Below are the code and all the weights of a small trained network. Each question names an input and a class and asks about switching units off, where a switched-off unit gives its printed mean instead of its output.

import numpy as np


def w(rows, s, z=0):
    codes = np.array(rows[::2]) - 128.0
    scale = np.full(codes.shape[1], s)
    scale[-1] = z or s
    return codes * scale


def f(y):
    return y / 2 * (1 + np.tanh(0.7978845608 * (y + 0.044715 * y**3)))


def log_softmax(a):
    a = a - a.max(-1, keepdims=True)
    return a - np.log(np.exp(a).sum(-1, keepdims=True))


def net(x, mask):
    res = np.array(x, float).reshape(1, 3) / 4 @ E
    y = f(res @ A[0][:, :-1].T + A[0][:, -1])
    res = res + np.where(mask, y, B[0][:, -1]) @ B[0][:, :-1]
    return log_softmax(res[-1] @ U[:, :-1].T + U[:, -1])


A, B = {}, {}
E = w([
[151,164,70,86,165,203,150,183,41,151,206,179],'x0',
[186,61,83,75,37,77,7,90,64,102,129,117],'x1',
[161,196,204,186,171,137,92,120,84,2,24,137],'x2',
],0.0083)
A[0] = w([
[96,112,173,141,132,49,144,87,198,147,104,76,133],'neuron 1',
[117,120,139,133,99,141,127,83,107,176,145,128,76],'neuron 2',
[178,78,119,133,38,63,11,89,90,113,143,114,93],'neuron 3',
[109,130,168,174,111,98,141,78,182,176,168,102,90],'neuron 4',
[139,71,145,166,77,47,104,87,180,129,113,104,144],'neuron 5',
[113,126,135,169,148,150,137,110,123,89,119,107,92],'neuron 6',
[72,92,140,118,135,63,169,102,200,190,103,83,154],'neuron 7',
[125,140,129,98,118,134,140,115,129,128,113,130,130],'neuron 8',
[102,64,16,45,121,184,151,180,113,235,255,144,201],'neuron 9',
[116,164,211,237,186,121,126,88,168,91,36,110,157],'neuron 10',
[210,86,79,60,49,83,13,69,62,106,111,128,158],'neuron 11',
[157,146,159,147,155,132,122,118,119,82,93,107,155],'neuron 12',
[95,132,126,106,124,127,111,115,132,132,148,133,56],'neuron 13',
[119,122,110,127,129,164,148,144,109,148,184,186,45],'neuron 14',
[139,162,112,161,108,126,119,127,132,141,136,119,125],'neuron 15',
[104,113,127,108,123,114,116,116,137,141,103,117,2],'neuron 16',
[66,104,115,158,82,103,144,114,244,162,135,78,188],'neuron 17',
[135,86,67,61,118,166,159,174,136,212,252,146,127],'neuron 18',
[116,127,71,86,113,130,150,174,121,214,228,123,114],'neuron 19',
[141,142,90,73,120,247,141,234,87,197,204,197,98],'neuron 20',
[113,100,35,96,114,169,161,154,145,198,240,173,78],'neuron 21',
[84,94,166,99,93,89,165,136,189,167,128,114,145],'neuron 22',
[105,177,149,121,120,183,111,149,111,91,91,148,135],'neuron 23',
[83,138,139,144,114,117,122,153,111,134,114,157,46],'neuron 24',
],0.0079,0.0029)
B[0] = w([
[141,160,96,118,91,156,116,137,117,117,93,109,182],'neuron 1',
[120,122,131,107,134,107,144,133,118,113,133,126,132],'neuron 2',
[115,76,165,84,102,70,97,75,91,91,100,87,213],'neuron 3',
[140,134,97,110,102,124,106,118,125,126,109,108,155],'neuron 4',
[113,149,99,100,96,158,117,115,113,120,110,84,186],'neuron 5',
[141,153,112,141,135,116,150,152,136,124,133,133,138],'neuron 6',
[137,122,91,104,88,147,102,107,125,101,87,92,182],'neuron 7',
[136,132,120,118,121,138,135,116,114,146,147,141,128],'neuron 8',
[133,127,211,145,160,35,135,144,121,134,160,172,252],'neuron 9',
[131,151,132,173,156,152,165,194,151,164,149,159,210],'neuron 10',
[109,58,209,91,124,7,93,91,98,118,130,119,235],'neuron 11',
[128,130,123,148,151,112,139,145,139,148,145,148,161],'neuron 12',
[142,114,137,145,128,120,134,130,118,119,109,126,125],'neuron 13',
[121,138,120,147,131,152,124,152,163,123,120,123,153],'neuron 14',
[122,124,123,128,131,131,118,132,123,121,142,126,128],'neuron 15',
[146,125,114,137,142,139,136,99,109,138,121,126,125],'neuron 16',
[136,125,102,104,77,145,100,117,104,93,86,93,190],'neuron 17',
[140,101,217,137,163,79,152,136,128,140,160,161,220],'neuron 18',
[126,104,203,146,164,70,167,149,133,149,158,145,200],'neuron 19',
[128,185,76,160,136,174,155,167,194,144,111,164,215],'neuron 20',
[129,117,192,155,142,86,139,130,141,136,168,151,208],'neuron 21',
[125,125,130,109,103,129,98,109,118,109,101,93,167],'neuron 22',
[115,123,146,117,132,117,122,154,119,142,152,138,152],'neuron 23',
[145,143,132,133,133,129,123,135,105,134,123,121,122],'neuron 24',
],0.011,0.014)
U = w([
[125,126,164,158,196,122,170,175,130,145,164,187,254],'0',
[124,83,146,73,97,101,82,10,100,115,109,81,95],'1',
[125,154,38,131,104,240,134,149,139,127,84,96,20],'2',
],0.011,0.0025)

Each question gives the input, the list of numbers given to net, and the class t.
The units are the neurons (one row each of A and B). Each row of codes is followed by its name. A weight is (code - 128) times the scale printed after its matrix; where a second scale follows, it is the last column's (A, B and U).
mask holds one flag per neuron, in row order. A switched-off neuron (its flag False) gives its mean, the last column of its row in B, instead of its output. The means were averaged over made-up inputs and are rounded, as every weight is.
A unit's drop is (log p(t) with every unit on - log p(t) with that unit switched off) / (log p(t) with every unit on - log p(t) with every unit switched off).
unit that matters most: the unit with the biggest drop
top k neurons: the k neurons with the biggest drops, biggest first
drop when u is switched off: that unit's drop, to one decimal
input [-8,-2,6], class 2: unit that matters most -> neuron 9
input [-4,-8,-4], class 2: top 2 neurons -> (neuron 11; neuron 3)
input [-4,-4,-3], class 2: top 3 neurons -> (neuron 11; neuron 3; neuron 9)
input [-7,0,8], class 0: top 2 neurons -> (neuron 10; neuron 12)
input [-5,1,5], class 0: top 4 neurons -> (neuron 10; neuron 17; neuron 7; neuron 12)
input [-3,-3,-7], class 1: top 3 neurons -> (neuron 17; neuron 7; neuron 10)
input [-2,-4,-5], class 1: top 4 neurons -> (neuron 10; neuron 17; neuron 7; neuron 22)
input [-6,-2,-5], class 1: top 2 neurons -> (neuron 20; neuron 10)
input [7,8,-2], class 0: top 2 neurons -> (neuron 9; neuron 20)
input [-1,-1,-2], class 1: top 2 neurons -> (neuron 10; neuron 20)
input [-4,-6,-3], class 2: drop when neuron 11 is switched off -> 0.2
input [-8,0,7], class 2: drop when neuron 19 is switched off -> 0.1
input [-6,-8,-6], class 1: drop when neuron 20 is switched off -> 0.3
input [-4,-4,2], class 2: unit that matters most -> neuron 9
